Here is a tiny trained network, its code and every weight. The questions are about switching its units off for an input and a class, where a switched-off unit gives its printed mean instead of its output.

import numpy as np


def w(rows, s, z=0):
    codes = np.array(rows[::2]) - 128.0
    scale = np.full(codes.shape[1], s)
    scale[-1] = z or s
    return codes * scale


def f(y):
    return np.maximum(y, 0)


def log_softmax(a):
    a = a - a.max(-1, keepdims=True)
    return a - np.log(np.exp(a).sum(-1, keepdims=True))


def net(x, mask):
    res = np.array(x, float).reshape(1, 8) / 4 @ E
    y = f(res @ A[0][:, :-1].T + A[0][:, -1])
    res = res + np.where(mask, y, B[0][:, -1]) @ B[0][:, :-1]
    return log_softmax(res[-1] @ U[:, :-1].T + U[:, -1])


A, B = {}, {}
E = w([
[123,126,134,128,130,127,123],'x0',
[241,57,134,2,165,114,69],'x1',
[244,194,175,236,174,99,48],'x2',
[134,127,126,129,135,136,135],'x3',
[57,244,80,65,223,178,69],'x4',
[122,128,132,128,124,122,121],'x5',
[110,64,5,168,216,49,118],'x6',
[157,207,163,75,170,10,231],'x7',
],0.0087)
A[0] = w([
[113,116,96,150,174,54,167,124],'N1',
[153,114,128,170,92,196,47,246],'N2',
[132,100,63,127,180,73,162,74],'N3',
[75,128,136,35,130,78,239,92],'N4',
[121,113,112,168,206,51,123,149],'N5',
[106,169,142,214,104,108,157,68],'N6',
[175,198,157,147,161,57,142,99],'N7',
[152,144,181,153,115,147,111,3],'N8',
[131,176,198,69,100,148,166,68],'N9',
[118,163,214,132,154,144,171,45],'N10',
[113,223,110,90,204,136,91,30],'N11',
[116,238,125,62,170,67,134,101],'N12',
[223,96,160,108,173,125,33,45],'N13',
[98,114,76,139,148,65,95,44],'N14',
[182,169,188,90,119,164,155,122],'N15',
[196,130,139,70,145,100,88,104],'N16',
[133,161,194,114,105,141,135,27],'N17',
[128,123,45,132,178,68,111,60],'N18',
[164,100,163,152,64,56,197,114],'N19',
[82,134,110,114,137,163,59,41],'N20',
[189,38,110,183,65,93,151,19],'N21',
[151,134,188,125,114,49,215,86],'N22',
[67,233,91,129,139,127,123,114],'N23',
[140,132,158,122,104,181,103,45],'N24',
[176,187,226,166,120,143,59,112],'N25',
[136,72,106,26,123,121,129,138],'N26',
[138,198,116,66,180,136,111,12],'N27',
[213,220,151,195,170,72,125,30],'N28',
[182,69,155,178,78,76,198,66],'N29',
[82,173,115,248,129,150,169,154],'N30',
[78,138,172,39,51,156,159,78],'N31',
[128,75,49,148,122,54,135,63],'N32',
],0.011,0.0029)
B[0] = w([
[154,198,108,127,103,139,107,198],'N1',
[118,61,82,169,131,178,61,241],'N2',
[178,180,101,163,83,128,127,197],'N3',
[63,6,27,128,99,115,89,231],'N4',
[174,171,96,163,125,108,173,208],'N5',
[134,169,173,83,79,16,125,199],'N6',
[129,22,25,186,82,158,94,224],'N7',
[110,160,114,129,167,158,138,170],'N8',
[188,154,79,177,115,138,199,205],'N9',
[177,167,96,156,70,89,119,179],'N10',
[119,115,204,103,235,149,112,226],'N11',
[131,71,176,134,131,189,24,236],'N12',
[98,127,139,46,34,49,149,249],'N13',
[166,164,83,208,143,140,198,177],'N14',
[182,204,95,170,95,141,141,208],'N15',
[137,144,124,66,54,71,137,214],'N16',
[198,149,98,153,112,149,107,178],'N17',
[196,171,115,183,134,142,165,200],'N18',
[117,165,177,88,213,137,94,229],'N19',
[145,78,155,128,173,151,67,183],'N20',
[136,125,179,139,209,150,99,241],'N21',
[144,112,165,139,126,204,26,219],'N22',
[150,137,206,87,173,90,133,219],'N23',
[192,120,95,176,108,111,111,175],'N24',
[93,166,84,179,169,130,250,245],'N25',
[78,171,123,73,71,80,132,221],'N26',
[185,143,200,81,198,120,110,201],'N27',
[8,35,56,118,142,94,134,253],'N28',
[112,105,237,83,217,161,124,237],'N29',
[113,135,151,43,2,69,96,234],'N30',
[143,167,76,184,171,103,214,223],'N31',
[151,177,101,179,136,138,160,203],'N32',
],0.0096,0.012)
U = w([
[206,244,97,210,133,172,172,95],'0',
[145,143,233,90,223,176,104,103],'1',
[105,199,158,33,25,88,117,110],'2',
[37,80,41,164,160,146,156,255],'3',
[132,48,90,179,89,238,25,16],'4',
],0.011,0.0072)

Each question gives the input, the list of numbers given to net, and the class t.
The units are the neurons (one row each of A and B). Each row of codes is followed by its name. A weight is (code - 128) times the scale printed after its matrix; where a second scale follows, it is the last column's (A, B and U).
mask holds one flag per neuron, in row order. A switched-off neuron (its flag False) gives its mean, the last column of its row in B, instead of its output. The means were averaged over made-up inputs and are rounded, as every weight is.
A unit's drop is (log p(t) with every unit on - log p(t) with that unit switched off) / (log p(t) with every unit on - log p(t) with every unit switched off).
The circuit of an input: a set's keep is (log p(t) with only the set's units on - log p(t) with every unit switched off) / (log p(t) with every unit on - log p(t) with every unit switched off). Starting from the 12 units with the biggest drops (on a tie, the unit counted first), units are removed one at a time, each time the one whose removal leaves the highest keep (on an exact tie, the one counted first), for as long as the keep stays at least 0.8.
circuit, biggest first: the units of the circuit, biggest drop first
unit that matters most: the unit with the biggest drop
top k neurons: the k neurons with the biggest drops, biggest first
drop when u is switched off: that unit's drop, to one decimal
input [-6,-2,8,6,-5,-7,-5,7], class 3: top 3 neurons -> [N28; N25; N7]
input [-8,-8,-2,2,-1,-6,-5,-3], class 2: unit that matters most -> N30
input [5,-4,4,-2,-3,-4,0,5], class 4: top 3 neurons -> [N7; N22; N13]
input [5,4,7,0,-8,-1,2,6], class 1: top 2 neurons -> [N29; N19]
input [-1,-4,-4,7,-3,8,-3,8], class 4: top 2 neurons -> [N4; N22]
input [8,-2,2,-6,6,7,-6,1], class 0: top 3 neurons -> [N9; N29; N25]
input [4,0,8,-1,-6,5,-2,-2], class 3: top 2 neurons -> [N28; N25]
input [-6,5,6,-5,-1,-8,0,0], class 3: top 2 neurons -> [N28; N30]
input [-1,4,-5,-7,5,-8,3,-4], class 1: top 2 neurons -> [N28; N7]
input [-8,8,8,0,-1,-1,7,-8], class 2: top 2 neurons -> [N13; N16]
input [8,-4,5,-4,7,5,2,4], class 1: top 2 neurons -> [N11; N23]
input [5,-3,-1,-8,7,7,-8,3], class 0: top 2 neurons -> [N9; N31]
input [8,6,7,3,4,-2,0,2], class 3: drop when N7 is switched off -> 0.6
input [0,-8,4,3,-7,2,3,-1], class 2: circuit, biggest first -> [N30]
input [-5,1,6,-4,2,-1,2,-6], class 3: drop when N25 is switched off -> 0.5
input [4,4,-3,7,-2,3,-1,0], class 2: drop when N25 is switched off -> 0.2
